Below are the code and all the weights of a small trained network. Each question names an input and a class and asks about switching units off, where a switched-off unit gives its printed mean instead of its output.

import numpy as np


def w(rows, s, z=0):
    codes = np.array(rows[::2]) - 128.0
    scale = np.full(codes.shape[1], s)
    scale[-1] = z or s
    return codes * scale


def f(y):
    return y / 2 * (1 + np.tanh(0.7978845608 * (y + 0.044715 * y**3)))


def log_softmax(a):
    a = a - a.max(-1, keepdims=True)
    return a - np.log(np.exp(a).sum(-1, keepdims=True))


def net(x, mask):
    res = np.array(x, float).reshape(1, 8) / 4 @ E
    y = f(res @ A[0][:, :-1].T + A[0][:, -1])
    res = res + np.where(mask, y, B[0][:, -1]) @ B[0][:, :-1]
    return log_softmax(res[-1] @ U[:, :-1].T + U[:, -1])


A, B = {}, {}
E = w([
[253,110,111,117,154,248,87,189,170],'x0',
[132,49,156,204,57,175,176,207,135],'x1',
[165,180,141,169,102,112,102,63,199],'x2',
[186,53,143,171,132,99,102,172,148],'x3',
[158,99,172,119,252,130,202,24,92],'x4',
[132,135,112,111,183,31,131,116,21],'x5',
[134,124,62,144,75,118,124,142,128],'x6',
[238,191,97,143,84,73,62,77,211],'x7',
],0.0053)
A[0] = w([
[150,155,68,135,203,82,48,99,95,52],'N1',
[165,130,171,123,140,132,188,99,108,65],'N2',
[80,132,137,174,122,107,149,86,146,36],'N3',
[75,137,151,126,92,129,160,170,172,67],'N4',
[73,155,180,124,86,2,174,166,127,22],'N5',
[153,103,126,179,111,97,171,183,107,142],'N6',
[121,160,131,116,74,110,138,148,152,41],'N7',
[167,34,146,173,135,83,115,143,175,146],'N8',
[109,124,127,114,127,228,67,158,184,86],'N9',
[86,34,149,133,203,96,170,109,114,253],'N10',
],0.0091,0.002)
B[0] = w([
[32,184,87,144,111,61,239,116,138,213],'N1',
[138,81,126,157,178,93,38,117,131,154],'N2',
[247,144,76,68,162,54,157,233,72,154],'N3',
[169,114,41,126,195,98,73,54,86,175],'N4',
[174,23,4,107,152,134,221,109,159,225],'N5',
[59,209,21,121,143,208,70,95,185,172],'N6',
[149,69,157,161,159,174,64,98,76,153],'N7',
[53,159,61,14,68,153,85,213,115,188],'N8',
[176,54,30,102,181,76,98,118,188,238],'N9',
[181,138,201,148,1,115,66,57,171,255],'N10',
],0.0056,0.005)
U = w([
[164,87,139,148,139,94,124,111,167,217],'0',
[239,71,147,93,113,92,178,142,154,190],'1',
[122,162,189,93,63,120,104,147,160,185],'2',
[196,107,164,166,112,100,20,84,96,39],'3',
[83,170,164,160,115,108,126,151,195,66],'4',
[152,157,186,135,104,136,154,155,156,2],'5',
[27,145,253,192,137,76,104,192,239,87],'6',
],0.0057,0.0017)

Each question gives the input, the list of numbers given to net, and the class t.
The units are the neurons (one row each of A and B). Each row of codes is followed by its name. A weight is (code - 128) times the scale printed after its matrix; where a second scale follows, it is the last column's (A, B and U).
mask holds one flag per neuron, in row order. A switched-off neuron (its flag False) gives its mean, the last column of its row in B, instead of its output. The means were averaged over made-up inputs and are rounded, as every weight is.
A unit's drop is (log p(t) with every unit on - log p(t) with that unit switched off) / (log p(t) with every unit on - log p(t) with every unit switched off).
The circuit of an input: a set's keep is (log p(t) with only the set's units on - log p(t) with every unit switched off) / (log p(t) with every unit on - log p(t) with every unit switched off). Starting from all 10 units, units are removed one at a time, each time the one whose removal leaves the highest keep (on an exact tie, the one counted first), for as long as the keep stays at least 0.8.
circuit, biggest first: the units of the circuit, biggest drop first
unit that matters most: the unit with the biggest drop
k most important neurons: the k neurons with the biggest drops, biggest first
drop when u is switched off: that unit's drop, to one decimal
input [-3,2,2,-3,-7,-5,0,-3], class 3: unit that matters most	N4
input [-8,-6,4,4,-6,-4,-6,-5], class 1: circuit, biggest first	(N5 N3)
input [7,5,-8,2,8,2,8,-5], class 3: 4 most important neurons	(N10 N1 N2 N5)
input [-8,4,5,-8,3,-2,1,6], class 1: 2 most important neurons	(N3 N5)
input [-6,5,0,-7,8,3,2,-6], class 3: 2 most important neurons	(N10 N2)
input [-8,-7,-4,-7,1,1,-1,-5], class 1: 3 most important neurons	(N5 N3 N6)
input [-8,-1,-4,-6,3,-1,6,-2], class 1: drop when N6 is switched off	0.1
input [-8,3,-1,-8,3,0,0,-6], class 1: drop when N5 is switched off	0.6
input [-8,3,0,-4,-3,-5,-2,2], class 1: drop when N9 is switched off	-0.1
input [-8,5,8,-5,4,3,5,-6], class 1: drop when N3 is switched off	0.4
